Here is a tiny trained network, its code and every weight. The questions are about switching its units off for an input and a target symbol, where a switched-off unit gives its printed mean instead of its output.

import numpy as np


def w(rows, s, z=0):
    codes = np.array(rows[::2]) - 128.0
    scale = np.full(codes.shape[1], s)
    scale[-1] = z or s
    return codes * scale


def f(y):
    return y / 2 * (1 + np.tanh(0.7978845608 * (y + 0.044715 * y**3)))


def softmax(a):
    e = np.exp(a - a.max(-1, keepdims=True))
    return e / e.sum(-1, keepdims=True)


def log_softmax(a):
    a = a - a.max(-1, keepdims=True)
    return a - np.log(np.exp(a).sum(-1, keepdims=True))


def net(x, mask):
    ids = ['ΛΠγεζφψ'.index(c) for c in x.split()]
    T = len(ids)
    res = E[ids] + P[:T]
    q, k, v = (res @ M[0].T for M in (Q, K, V))
    z = softmax(np.where(np.tri(T) > 0, q @ k.T / 4**0.5, -1e9)) @ v
    res = res + np.where(mask[0], z, O[0][:, -1]) @ O[0][:, :-1]
    y = f(res @ A[0][:, :-1].T + A[0][:, -1])
    res = res + np.where(mask[1:9], y, B[0][:, -1]) @ B[0][:, :-1]
    return log_softmax(res[-1] @ U[:, :-1].T + U[:, -1])


Q, K, V, O, A, B = {}, {}, {}, {}, {}, {}
E = w([
[61,254,47,106],'Λ',
[226,126,139,64],'Π',
[132,124,35,51],'γ',
[242,25,103,128],'ε',
[112,206,83,171],'ζ',
[143,58,9,147],'φ',
[243,94,141,133],'ψ',
],0.0097)
P = w([
[254,180,131,186],'0',
[118,98,84,92],'1',
[103,112,32,99],'2',
[96,150,108,108],'3',
[158,91,122,100],'4',
[117,135,100,140],'5',
[170,93,117,116],'6',
[128,121,80,136],'7',
[169,115,109,119],'8',
[175,116,103,158],'9',
[110,128,35,170],'10',
[185,100,83,187],'11',
],0.0074)
Q[0] = w([
[247,184,20,153],'head 0',
[84,87,162,114],'head 0',
[70,103,194,126],'head 0',
[73,106,123,151],'head 0',
],0.014)
K[0] = w([
[248,208,49,171],'head 0',
[17,68,160,113],'head 0',
[74,86,167,133],'head 0',
[113,158,171,90],'head 0',
],0.012)
V[0] = w([
[109,100,113,169],'head 0',
[142,3,138,190],'head 0',
[105,112,79,151],'head 0',
[134,70,65,47],'head 0',
],0.023)
O[0] = w([
[53,146,156,114,86],'head 0',
[14,193,69,91,2],'head 0',
[52,164,168,156,145],'head 0',
[101,131,69,253,96],'head 0',
],0.02,0.0057)
A[0] = w([
[154,169,123,192,111],'neuron 0',
[113,154,146,90,101],'neuron 1',
[92,117,112,132,73],'neuron 2',
[100,94,108,1,91],'neuron 3',
[160,90,163,89,167],'neuron 4',
[83,13,101,159,199],'neuron 5',
[53,49,244,104,4],'neuron 6',
[137,100,178,162,64],'neuron 7',
],0.0095,0.0034)
B[0] = w([
[169,132,58,30,166],'neuron 0',
[50,107,16,157,131],'neuron 1',
[222,16,79,163,143],'neuron 2',
[132,254,196,183,168],'neuron 3',
[13,43,180,176,248],'neuron 4',
[175,195,189,90,160],'neuron 5',
[156,224,103,32,158],'neuron 6',
[42,219,4,98,183],'neuron 7',
],0.0083,0.017)
U = w([
[60,148,125,93,191],'Λ',
[80,94,70,157,35],'Π',
[123,136,37,47,130],'γ',
[43,199,115,220,117],'ε',
[92,223,111,87,252],'ζ',
[39,130,24,24,98],'φ',
[137,253,124,220,47],'ψ',
],0.0052,0.0033)

Each question gives the input, a string of symbols that net reads in full, and the target symbol t.
The units are the heads (4 rows each of Q, K, V and O) and the neurons (one row each of A and B). Each row of codes is followed by its name. A weight is (code - 128) times the scale printed after its matrix; where a second scale follows, it is the last column's (O, A, B and U).
mask holds one flag per unit, heads first, then neurons. A switched-off unit (its flag False) gives its mean, the last column of its rows in O or B, instead of its output. The means were averaged over made-up inputs and are rounded, as every weight is.
A unit's drop is (log p(t) with every unit on - log p(t) with that unit switched off) / (log p(t) with every unit on - log p(t) with every unit switched off).
The circuit of an input: a set's keep is (log p(t) with only the set's units on - log p(t) with every unit switched off) / (log p(t) with every unit on - log p(t) with every unit switched off). Starting from all 9 units, units are removed one at a time, each time the one whose removal leaves the highest keep (on an exact tie, the one counted first), for as long as the keep stays at least 0.8.
circuit, biggest first: the units of the circuit, biggest drop first
k most important neurons: the k neurons with the biggest drops, biggest first
drop when u is switched off: that unit's drop, to one decimal
input ε ε γ, target ε: circuit, biggest first : (neuron 3; head 0)
input γ ζ Π ζ ζ ε γ, target ψ: 2 most important neurons : (neuron 4; neuron 5)
input Λ ζ φ ζ ζ γ ε ψ ζ ζ γ, target Π: circuit, biggest first : (head 0; neuron 4)
input γ ε γ ζ γ Π, target ψ: 2 most important neurons : (neuron 4; neuron 5)
input ε φ ε ζ ψ Λ, target φ: 2 most important neurons : (neuron 3; neuron 4)
input φ ε φ ζ ζ ζ ζ Λ ζ ζ ζ ε, target ε: 2 most important neurons : (neuron 6; neuron 0)
input ε ζ γ ζ, target φ: circuit, biggest first : (head 0; neuron 3)
input φ Π Π γ γ ε ζ ε φ, target ε: most important neuron : (neuron 6)
input φ Π ψ, target ε: 2 most important neurons : (neuron 6; neuron 7)
input Λ ζ γ ζ Π ζ ψ, target Π: circuit, biggest first : (neuron 4; head 0)
input γ ε γ ζ Λ ψ, target ψ: 2 most important neurons : (neuron 4; neuron 5)
input γ Π Π Π γ γ ψ ψ γ ζ φ, target ψ: 3 most important neurons : (neuron 5; neuron 4; neuron 7)
input ε ζ ψ γ γ ε ε ζ ζ ζ ε, target φ: 3 most important neurons : (neuron 3; neuron 4; neuron 2)
input Π γ ζ γ ζ γ φ ε γ ζ, target γ: most important neuron : (neuron 4)
input γ γ ζ ζ Λ, target ψ: 2 most important neurons : (neuron 4; neuron 5)
input γ ζ Λ Λ φ ε, target ψ: 2 most important neurons : (neuron 5; neuron 4)
input γ γ φ Π ζ, target ψ: 2 most important neurons : (neuron 4; neuron 5)
input γ φ Π ζ γ φ, target ψ: drop when neuron 3 is switched off : -0.2
input γ ζ ζ γ ψ Λ γ, target ψ: drop when neuron 1 is switched off : 0.0
input γ Π γ ψ, target ψ: drop when neuron 4 is switched off : 0.3
input Λ ψ φ Λ ζ Π γ Π, target Π: drop when neuron 5 is switched off : 0.0
